Here is a tiny trained network, its code and every weight. The questions are about switching its units off for an input and a class, where a switched-off unit gives its printed mean instead of its output.

import numpy as np


def w(rows, s, z=0):
    codes = np.array(rows[::2]) - 128.0
    scale = np.full(codes.shape[1], s)
    scale[-1] = z or s
    return codes * scale


def f(y):
    return np.maximum(y, 0)


def log_softmax(a):
    a = a - a.max(-1, keepdims=True)
    return a - np.log(np.exp(a).sum(-1, keepdims=True))


def net(x, mask):
    res = np.array(x, float).reshape(1, 4) / 4 @ E
    y = f(res @ A[0][:, :-1].T + A[0][:, -1])
    res = res + np.where(mask, y, B[0][:, -1]) @ B[0][:, :-1]
    return log_softmax(res[-1] @ U[:, :-1].T + U[:, -1])


A, B = {}, {}
E = w([
[158,106,211,148,151,171,8,119,114,192],'x0',
[164,2,130,104,162,202,127,109,201,209],'x1',
[115,170,141,193,60,136,116,132,163,195],'x2',
[88,109,120,122,81,173,201,229,96,204],'x3',
],0.0098)
A[0] = w([
[163,134,99,111,169,120,192,77,204,140,67],'n0',
[121,65,76,90,137,141,220,165,204,185,250],'n1',
[158,85,123,182,107,116,73,85,202,188,153],'n2',
[112,181,150,177,85,108,125,104,204,132,164],'n3',
[151,83,88,131,104,129,164,143,212,91,68],'n4',
[145,209,177,159,135,86,22,121,90,96,90],'n5',
[114,133,147,141,98,165,152,219,76,180,227],'n6',
[84,190,65,120,92,71,189,148,120,55,127],'n7',
[110,96,178,101,107,154,156,201,99,168,72],'n8',
[199,58,145,22,255,133,124,106,135,56,111],'n9',
[92,97,161,110,132,169,155,156,63,171,85],'n10',
[151,91,145,124,170,151,87,89,163,139,177],'n11',
[88,194,67,127,106,60,215,185,101,18,223],'n12',
[115,73,157,137,185,122,80,135,123,114,63],'n13',
[113,87,55,99,129,165,186,157,158,135,66],'n14',
],0.0099,0.0022)
B[0] = w([
[136,158,49,108,62,105,132,179,103,146,153],'n0',
[70,2,147,135,167,83,123,130,117,216,196],'n1',
[132,51,171,56,136,172,195,60,85,129,178],'n2',
[117,197,199,174,117,153,155,126,127,41,168],'n3',
[162,104,68,171,105,176,133,182,165,188,154],'n4',
[77,169,221,146,93,52,83,145,165,172,196],'n5',
[129,74,63,93,111,105,201,140,114,179,187],'n6',
[153,114,141,67,147,206,143,67,99,14,219],'n7',
[131,94,42,144,88,117,187,143,177,175,170],'n8',
[132,118,218,93,141,202,158,19,54,43,180],'n9',
[171,123,74,148,71,88,141,109,145,147,163],'n10',
[100,119,152,136,116,132,178,87,119,75,164],'n11',
[153,98,127,103,132,252,204,53,95,68,249],'n12',
[125,133,208,120,151,139,122,91,120,83,149],'n13',
[109,88,225,140,156,93,135,159,144,188,170],'n14',
],0.0083,0.021)
U = w([
[149,157,89,165,255,128,89,182,129,122,33],'0',
[123,217,187,163,139,53,33,121,135,93,141],'1',
[137,118,148,90,142,204,171,50,83,98,213],'2',
[133,102,99,116,133,70,151,187,133,222,217],'3',
[165,169,17,106,113,165,154,138,110,80,4],'4',
[195,170,57,129,195,104,84,159,166,100,6],'5',
],0.0096,0.0031)

Each question gives the input, the list of numbers given to net, and the class t.
The units are the neurons (one row each of A and B). Each row of codes is followed by its name. A weight is (code - 128) times the scale printed after its matrix; where a second scale follows, it is the last column's (A, B and U).
mask holds one flag per neuron, in row order. A switched-off neuron (its flag False) gives its mean, the last column of its row in B, instead of its output. The means were averaged over made-up inputs and are rounded, as every weight is.
A unit's drop is (log p(t) with every unit on - log p(t) with that unit switched off) / (log p(t) with every unit on - log p(t) with every unit switched off).
The circuit of an input: a set's keep is (log p(t) with only the set's units on - log p(t) with every unit switched off) / (log p(t) with every unit on - log p(t) with every unit switched off). Starting from the 12 units with the biggest drops (on a tie, the unit counted first), units are removed one at a time, each time the one whose removal leaves the highest keep (on an exact tie, the one counted first), for as long as the keep stays at least 0.8.
circuit, biggest first: the units of the circuit, biggest drop first
most important unit: the unit with the biggest drop
k most important neurons: the k neurons with the biggest drops, biggest first
drop when u is switched off: that unit's drop, to one decimal
input [-7,4,-8,8], class 3: 2 most important neurons : n1, n14
input [6,-8,-7,-7], class 1: circuit, biggest first : n5
input [0,1,4,-7], class 1: circuit, biggest first : n12, n7
input [6,0,4,-2], class 1: 3 most important neurons : n12, n7, n5
input [7,-1,3,-4], class 1: 2 most important neurons : n12, n5
input [-1,0,5,-2], class 1: 4 most important neurons : n12, n7, n9, n6
input [7,-6,-8,-3], class 1: 2 most important neurons : n5, n12
input [1,0,3,3], class 3: drop when n12 is switched off : 0.2
input [6,0,4,-4], class 1: 3 most important neurons : n12, n5, n7
input [6,-2,2,2], class 3: 2 most important neurons : n12, n7
input [8,-1,3,-3], class 1: drop when n12 is switched off : 0.3
input [-1,6,2,5], class 3: drop when n10 is switched off : 0.0
input [-1,0,3,3], class 3: drop when n7 is switched off : 0.1
input [-7,6,-5,4], class 3: most important unit : n1
